Below are the code and all the weights of a small trained network. Each question names an input and a class and asks about switching units off, where a switched-off unit gives its printed mean instead of its output.

import numpy as np


def w(rows, s, z=0):
    codes = np.array(rows[::2]) - 128.0
    scale = np.full(codes.shape[1], s)
    scale[-1] = z or s
    return codes * scale


def f(y):
    return y / 2 * (1 + np.tanh(0.7978845608 * (y + 0.044715 * y**3)))


def log_softmax(a):
    a = a - a.max(-1, keepdims=True)
    return a - np.log(np.exp(a).sum(-1, keepdims=True))


def net(x, mask):
    res = np.array(x, float).reshape(1, 7) / 4 @ E
    y = f(res @ A[0][:, :-1].T + A[0][:, -1])
    res = res + np.where(mask, y, B[0][:, -1]) @ B[0][:, :-1]
    return log_softmax(res[-1] @ U[:, :-1].T + U[:, -1])


A, B = {}, {}
E = w([
[151,135,183,144,49,225,44,109,32,112],'x0',
[134,127,152,209,94,239,197,102,226,251],'x1',
[129,128,133,217,238,201,66,123,178,40],'x2',
[134,123,128,126,126,130,124,126,126,128],'x3',
[127,136,126,133,130,129,128,130,128,128],'x4',
[133,122,81,220,174,52,49,124,44,227],'x5',
[136,133,149,7,252,222,129,150,64,204],'x6',
],0.0031)
A[0] = w([
[120,128,120,205,225,178,93,135,165,49,106],'neuron 0',
[127,127,123,91,148,80,112,135,80,61,92],'neuron 1',
[132,133,99,193,165,78,89,124,82,196,103],'neuron 2',
[133,139,143,125,128,122,126,113,127,132,212],'neuron 3',
[131,132,130,44,94,184,175,120,188,33,113],'neuron 4',
[130,120,140,138,77,175,101,125,82,117,86],'neuron 5',
[128,127,124,130,129,130,128,131,130,127,20],'neuron 6',
[126,134,135,83,149,66,99,142,76,50,106],'neuron 7',
[130,128,134,63,196,171,125,135,101,170,99],'neuron 8',
[128,127,125,130,130,129,128,130,130,127,2],'neuron 9',
[127,127,124,90,148,78,110,136,80,59,94],'neuron 10',
[130,128,122,199,54,84,126,126,156,83,108],'neuron 11',
[128,126,124,129,130,130,128,130,131,125,48],'neuron 12',
[126,131,132,84,149,68,102,141,76,52,103],'neuron 13',
[120,124,120,203,224,177,96,131,163,50,102],'neuron 14',
[126,131,131,84,149,69,102,140,76,52,102],'neuron 15',
[133,145,150,124,128,118,126,106,126,133,234],'neuron 16',
[128,130,123,201,51,80,124,128,158,82,112],'neuron 17',
[124,137,144,155,14,246,58,123,2,99,116],'neuron 18',
[133,128,133,60,199,176,125,132,100,173,104],'neuron 19',
[129,135,101,189,162,82,92,129,85,191,101],'neuron 20',
[134,128,132,59,200,177,125,131,100,174,106],'neuron 21',
[109,133,89,114,227,26,211,134,212,147,107],'neuron 22',
[132,128,133,61,198,174,125,133,100,172,102],'neuron 23',
[129,129,123,201,52,82,125,127,157,83,110],'neuron 24',
[127,131,124,202,50,80,123,129,158,82,113],'neuron 25',
[129,137,126,38,92,189,179,122,189,26,118],'neuron 26',
[120,137,95,121,184,80,168,140,169,135,86],'neuron 27',
[124,135,147,188,105,193,168,138,185,223,103],'neuron 28',
[128,127,124,130,130,130,128,130,131,126,21],'neuron 29',
[118,122,120,53,22,75,164,133,105,211,99],'neuron 30',
[138,127,97,203,173,68,84,111,74,207,110],'neuron 31',
[128,127,125,130,131,130,128,130,131,126,14],'neuron 32',
[128,127,125,130,130,129,128,130,130,127,4],'neuron 33',
[124,135,146,189,105,194,171,137,184,224,105],'neuron 34',
[119,124,120,54,22,75,164,134,105,210,98],'neuron 35',
[128,127,125,129,130,129,128,129,130,127,2],'neuron 36',
],0.007,0.0047)
B[0] = w([
[174,93,152,102,121,119,78,82,79,110,201],'neuron 0',
[125,120,111,146,110,153,137,88,145,147,138],'neuron 1',
[115,103,159,139,73,121,136,166,112,145,161],'neuron 2',
[118,113,105,138,148,130,121,153,123,107,220],'neuron 3',
[110,105,157,156,75,118,125,183,100,158,212],'neuron 4',
[142,133,150,121,128,112,138,119,170,134,123],'neuron 5',
[138,143,159,119,106,128,137,98,133,148,73],'neuron 6',
[121,111,97,154,110,161,139,85,150,143,163],'neuron 7',
[105,123,142,89,147,139,174,117,109,131,171],'neuron 8',
[139,145,163,119,104,128,138,94,133,150,69],'neuron 9',
[124,119,109,147,110,154,138,88,146,146,142],'neuron 10',
[105,120,139,81,159,141,173,120,103,141,165],'neuron 11',
[135,138,149,122,113,128,134,108,131,143,81],'neuron 12',
[122,113,100,152,110,159,139,85,149,144,159],'neuron 13',
[173,97,154,103,120,121,80,82,82,112,194],'neuron 14',
[122,113,100,152,110,159,139,86,149,144,158],'neuron 15',
[115,108,98,142,155,131,119,161,121,101,251],'neuron 16',
[104,117,136,78,163,141,175,122,101,142,172],'neuron 17',
[164,103,159,119,163,91,148,145,255,119,238],'neuron 18',
[102,120,140,86,150,139,176,119,107,128,182],'neuron 19',
[117,106,158,138,77,121,136,161,113,145,152],'neuron 20',
[101,119,139,86,151,139,177,119,106,127,185],'neuron 21',
[169,92,167,124,151,94,140,143,238,124,207],'neuron 22',
[103,121,140,87,149,139,175,118,107,129,178],'neuron 23',
[104,118,137,79,161,141,174,121,102,141,169],'neuron 24',
[103,116,136,78,164,141,175,122,101,141,173],'neuron 25',
[108,100,158,159,70,119,124,191,99,157,226],'neuron 26',
[148,123,155,121,128,110,136,122,177,135,128],'neuron 27',
[114,101,78,158,98,159,138,65,146,144,213],'neuron 28',
[138,143,159,119,107,128,137,98,133,148,73],'neuron 29',
[172,92,155,120,137,134,70,83,87,96,190],'neuron 30',
[110,92,162,142,62,122,136,180,110,144,182],'neuron 31',
[138,144,161,119,105,128,137,96,133,149,72],'neuron 32',
[139,145,162,119,104,128,138,95,133,150,70],'neuron 33',
[113,100,75,160,98,159,138,65,146,144,217],'neuron 34',
[171,92,155,119,136,134,71,82,87,97,189],'neuron 35',
[138,144,161,119,106,128,137,96,133,149,69],'neuron 36',
],0.025,0.0028)
U = w([
[91,139,148,60,155,152,186,113,94,144,80],'0',
[123,127,76,174,91,177,130,61,151,161,77],'1',
[191,119,168,110,121,115,61,85,82,99,82],'2',
[118,117,101,140,144,122,121,157,127,109,254],'3',
[106,126,171,156,63,109,126,181,107,164,85],'4',
[169,135,157,122,149,94,139,134,206,121,84],'5',
[116,127,95,135,151,134,116,153,118,98,219],'6',
[133,255,119,137,129,127,103,127,127,126,74],'7',
],0.0093,0.0038)

Each question gives the input, the list of numbers given to net, and the class t.
The units are the neurons (one row each of A and B). Each row of codes is followed by its name. A weight is (code - 128) times the scale printed after its matrix; where a second scale follows, it is the last column's (A, B and U).
mask holds one flag per neuron, in row order. A switched-off neuron (its flag False) gives its mean, the last column of its row in B, instead of its output. The means were averaged over made-up inputs and are rounded, as every weight is.
A unit's drop is (log p(t) with every unit on - log p(t) with that unit switched off) / (log p(t) with every unit on - log p(t) with every unit switched off).
The circuit of an input: a set's keep is (log p(t) with only the set's units on - log p(t) with every unit switched off) / (log p(t) with every unit on - log p(t) with every unit switched off). Starting from the 12 units with the biggest drops (on a tie, the unit counted first), units are removed one at a time, each time the one whose removal leaves the highest keep (on an exact tie, the one counted first), for as long as the keep stays at least 0.8.
units of the circuit, in order: the units of the circuit, biggest drop first
top k neurons: the k neurons with the biggest drops, biggest first
drop of u: that unit's drop, to one decimal
input [4,3,6,1,3,2,0], class 2: units of the circuit, in order : (neuron 0; neuron 14)
input [-6,8,-4,6,6,0,1], class 1: top 2 neurons : (neuron 34; neuron 28)
input [-3,-7,3,5,1,8,5], class 4: units of the circuit, in order : (neuron 31)
input [-8,-7,7,-5,3,-8,-7], class 4: top 3 neurons : (neuron 26; neuron 4; neuron 18)
input [4,-4,8,5,-3,8,4], class 2: top 4 neurons : (neuron 0; neuron 14; neuron 26; neuron 4)
input [-8,1,-5,-1,-7,-6,0], class 5: top 3 neurons : (neuron 22; neuron 27; neuron 31)
input [-6,6,-8,-1,1,8,5], class 2: top 2 neurons : (neuron 30; neuron 35)
input [1,0,6,-2,-3,5,2], class 2: top 4 neurons : (neuron 0; neuron 14; neuron 26; neuron 4)
input [8,4,3,2,7,7,-5], class 5: top 4 neurons : (neuron 18; neuron 26; neuron 4; neuron 5)
input [-1,-7,-7,1,8,8,-2], class 4: top 3 neurons : (neuron 31; neuron 2; neuron 20)
input [8,7,7,0,2,-5,4], class 5: top 2 neurons : (neuron 18; neuron 5)
input [-6,4,7,-5,-2,2,4], class 2: top 3 neurons : (neuron 0; neuron 14; neuron 18)
input [6,-1,1,5,7,-7,1], class 4: top 3 neurons : (neuron 26; neuron 4; neuron 22)
input [4,7,-7,3,-1,2,5], class 1: units of the circuit, in order : (neuron 34)
input [-6,-4,8,-7,4,0,4], class 2: top 3 neurons : (neuron 0; neuron 14; neuron 18)
input [-7,3,-6,-3,-3,-3,2], class 5: top 4 neurons : (neuron 22; neuron 0; neuron 14; neuron 27)
input [3,-3,-8,-4,-5,-7,3], class 2: drop of neuron 35 : 0.8
input [8,-4,5,-6,-1,0,6], class 5: drop of neuron 18 : 1.2
input [3,-7,3,-1,-3,4,-7], class 0: drop of neuron 11 : 0.3
input [5,1,2,-3,-5,-7,-3], class 4: drop of neuron 30 : 0.0
input [-8,-6,-3,6,-2,5,-5], class 5: units of the circuit, in order : (neuron 22)
